Below is a small trained network, with its code and all its weights. Each question gives an input and a target symbol and asks what happens when units are switched off, that is, made to give their printed mean instead of their output.

import numpy as np


def w(rows, s, z=0):
    codes = np.array(rows[::2]) - 128.0
    scale = np.full(codes.shape[1], s)
    scale[-1] = z or s
    return codes * scale


def f(y):
    return np.maximum(y, 0)


def softmax(a):
    e = np.exp(a - a.max(-1, keepdims=True))
    return e / e.sum(-1, keepdims=True)


def log_softmax(a):
    a = a - a.max(-1, keepdims=True)
    return a - np.log(np.exp(a).sum(-1, keepdims=True))


def net(x, mask):
    ids = ['ΔΣΦαβγεηλμπω'.index(c) for c in x.split()]
    T = len(ids)
    res = E[ids] + P[:T]
    u = 0
    for l in range(2):
        r = res
        for j in range(2):
            rows = slice(3 * j, 3 * j + 3)
            q, k, v = (r @ M[l][rows].T for M in (Q, K, V))
            z = softmax(np.where(np.tri(T) > 0, q @ k.T / 3**0.5, -1e9)) @ v
            o = O[l][rows]
            res = res + np.where(mask[u + j], z, o[:, -1]) @ o[:, :-1]
        u += 2
        y = f(res @ A[l][:, :-1].T + A[l][:, -1])
        res = res + np.where(mask[u : u + 8], y, B[l][:, -1]) @ B[l][:, :-1]
        u += 8
    return log_softmax(res[-1] @ U[:, :-1].T + U[:, -1])


Q, K, V, O, A, B = {}, {}, {}, {}, {}, {}
E = w([
[202,117,120,99],'Δ',
[93,93,192,153],'Σ',
[143,128,73,109],'Φ',
[106,75,255,182],'α',
[139,172,68,190],'β',
[146,118,139,70],'γ',
[123,112,164,64],'ε',
[209,110,217,25],'η',
[95,117,143,164],'λ',
[114,118,112,122],'μ',
[127,95,176,159],'π',
[134,121,150,209],'ω',
],0.015)
P = w([
[17,73,68,181],'0',
[163,137,171,144],'1',
[198,8,60,153],'2',
[62,132,136,107],'3',
[176,199,163,92],'4',
[206,15,64,151],'5',
[64,133,137,100],'6',
[169,184,226,141],'7',
[205,13,62,146],'8',
[65,132,138,98],'9',
[173,188,203,90],'10',
],0.013)
Q[0] = w([
[114,64,82,179],'L0H0',
[86,8,137,27],'L0H0',
[154,132,172,209],'L0H0',
[159,55,137,47],'L0H1',
[101,6,35,138],'L0H1',
[123,26,124,190],'L0H1',
],0.011)
K[0] = w([
[175,79,98,152],'L0H0',
[180,214,115,187],'L0H0',
[102,145,92,49],'L0H0',
[156,131,117,192],'L0H1',
[76,2,64,99],'L0H1',
[125,84,62,86],'L0H1',
],0.014)
V[0] = w([
[122,67,153,94],'L0H0',
[146,158,105,181],'L0H0',
[147,133,176,153],'L0H0',
[138,115,153,127],'L0H1',
[127,163,94,157],'L0H1',
[108,253,31,169],'L0H1',
],0.0032)
O[0] = w([
[144,142,193,70,150],'L0H0',
[142,123,58,161,162],'L0H0',
[157,178,103,113,134],'L0H0',
[111,115,117,156,150],'L0H1',
[172,183,167,81,119],'L0H1',
[212,246,239,5,9],'L0H1',
],0.0022,0.0011)
A[0] = w([
[193,93,139,99,4],'L0N0',
[165,124,171,176,254],'L0N1',
[201,152,114,137,240],'L0N2',
[26,153,60,58,95],'L0N3',
[153,92,156,67,51],'L0N4',
[169,76,173,105,77],'L0N5',
[122,66,171,92,181],'L0N6',
[9,136,145,131,3],'L0N7',
],0.011,0.0047)
B[0] = w([
[76,166,118,144,152],'L0N0',
[102,131,86,61,254],'L0N1',
[92,62,184,105,222],'L0N2',
[248,201,82,123,169],'L0N3',
[121,112,95,145,155],'L0N4',
[174,183,107,195,182],'L0N5',
[113,69,141,93,223],'L0N6',
[119,83,228,181,167],'L0N7',
],0.019,0.0071)
Q[1] = w([
[103,112,35,73],'L1H0',
[71,206,146,45],'L1H0',
[68,119,85,167],'L1H0',
[65,117,160,112],'L1H1',
[157,222,253,126],'L1H1',
[160,216,204,75],'L1H1',
],0.018)
K[1] = w([
[122,78,46,194],'L1H0',
[18,184,52,66],'L1H0',
[93,165,125,193],'L1H0',
[124,49,78,76],'L1H1',
[78,192,181,8],'L1H1',
[122,198,147,4],'L1H1',
],0.015)
V[1] = w([
[18,245,129,168],'L1H0',
[213,125,213,200],'L1H0',
[193,59,141,112],'L1H0',
[2,214,49,233],'L1H1',
[201,132,86,70],'L1H1',
[55,42,16,182],'L1H1',
],0.007)
O[1] = w([
[164,116,136,82,1],'L1H0',
[84,186,110,20,143],'L1H0',
[93,142,120,138,208],'L1H0',
[184,62,154,155,3],'L1H1',
[43,84,144,105,101],'L1H1',
[193,105,113,255,171],'L1H1',
],0.0086,0.0071)
A[1] = w([
[56,191,27,123,90],'L1N0',
[101,253,149,163,1],'L1N1',
[112,250,169,100,101],'L1N2',
[154,236,172,190,113],'L1N3',
[162,104,223,71,190],'L1N4',
[143,58,186,132,16],'L1N5',
[49,219,128,130,220],'L1N6',
[127,167,241,102,138],'L1N7',
],0.013,0.0058)
B[1] = w([
[156,189,215,135,211],'L1N0',
[255,16,102,161,152],'L1N1',
[86,94,196,62,197],'L1N2',
[49,145,83,108,156],'L1N3',
[206,105,156,128,201],'L1N4',
[61,212,97,93,172],'L1N5',
[88,147,22,155,248],'L1N6',
[196,128,150,160,195],'L1N7',
],0.021,0.012)
U = w([
[106,101,142,169,234],'Δ',
[175,82,84,140,173],'Σ',
[220,170,88,173,128],'Φ',
[102,94,126,159,250],'α',
[159,226,91,120,1],'β',
[151,188,9,132,61],'γ',
[11,85,177,124,115],'ε',
[167,116,161,89,181],'η',
[75,101,72,55,117],'λ',
[59,178,124,96,42],'μ',
[67,127,102,172,87],'π',
[104,155,179,188,148],'ω',
],0.012,0.0064)

Each question gives the input, a string of symbols that net reads in full, and the target symbol t.
The units are the heads (3 rows each of Q, K, V and O) and the neurons (one row each of A and B). Each row of codes is followed by its name. A weight is (code - 128) times the scale printed after its matrix; where a second scale follows, it is the last column's (O, A, B and U).
mask holds one flag per unit, layer by layer, with each layer's heads first. A switched-off unit (its flag False) gives its mean, the last column of its rows in O or B, instead of its output. The means were averaged over made-up inputs and are rounded, as every weight is.
A unit's drop is (log p(t) with every unit on - log p(t) with that unit switched off) / (log p(t) with every unit on - log p(t) with every unit switched off).
The circuit of an input: a set's keep is (log p(t) with only the set's units on - log p(t) with every unit switched off) / (log p(t) with every unit on - log p(t) with every unit switched off). Starting from the 12 units with the biggest drops (on a tie, the unit counted first), units are removed one at a time, each time the one whose removal leaves the highest keep (on an exact tie, the one counted first), for as long as the keep stays at least 0.8.
units of the circuit, in order: the units of the circuit, biggest drop first
unit that matters most: the unit with the biggest drop
top k neurons: the k neurons with the biggest drops, biggest first
top k neurons in layer l: the k neurons of layer l with the biggest drops, biggest first
which heads matter: for each layer, one digit per head in row order, 1 if its drop is at least 0.15 and else 0, layers parted by /
input π μ β, target Σ: units of the circuit, in order => [L1H1 L1N0]
input ε γ β Σ μ λ, target ω: top 3 neurons => [L0N1 L0N7 L0N3]
input Φ Σ Σ β μ ε, target ε: top 2 neurons => [L0N3 L0N1]
input β Φ α Φ, target β: units of the circuit, in order => [L1N0 L0N3]
input β β Δ, target λ: which heads matter => 00 / 01
input Φ ω η, target ε: which heads matter => 00 / 01
input Σ γ μ, target β: which heads matter => 00 / 11
input λ α Σ η ε, target γ: units of the circuit, in order => [L1H1 L1N6]
input η μ Σ β β β ω, target π: unit that matters most => L1N2
input α ε Δ γ μ ε Σ α λ, target Φ: which heads matter => 01 / 11
input Σ μ Δ β β β ε ω β, target β: units of the circuit, in order => [L0N7 L1H0 L1N0]
input μ μ η, target μ: top 2 neurons => [L0N3 L0N1]
input λ β α Δ β, target η: which heads matter => 01 / 01
input λ α ω Σ Δ β π β β μ Φ, target η: units of the circuit, in order => [L1N4 L0N2]
input α η β μ β λ Δ Δ β, target Φ: top 2 neurons => [L0N7 L1N6]
input β μ Δ Σ Φ ω, target λ: top 3 neurons in layer 0 => [L0N0 L0N1 L0N7]
input β α Δ α μ Φ β μ μ Σ, target Φ: which heads matter => 00 / 00
input β γ η β β ε β β, target η: top 2 neurons in layer 1 => [L1N2 L1N4]
input α ε α α η π β λ Φ, target Φ: top 2 neurons in layer 0 => [L0N7 L0N1]
input ε μ α α α Φ, target ω: unit that matters most => L0N5
input λ β Φ Δ μ γ β α Φ, target η: units of the circuit, in order => [L1N6]
input α π Σ λ, target Σ: top 3 neurons => [L1N1 L0N7 L1N7]
input μ ε β β Σ Φ β Σ μ, target μ: top 3 neurons in layer 0 => [L0N3 L0N1 L0N7]
input μ λ α, target μ: which heads matter => 00 / 10
input β β Φ, target λ: units of the circuit, in order => [L1N7 L0N2]
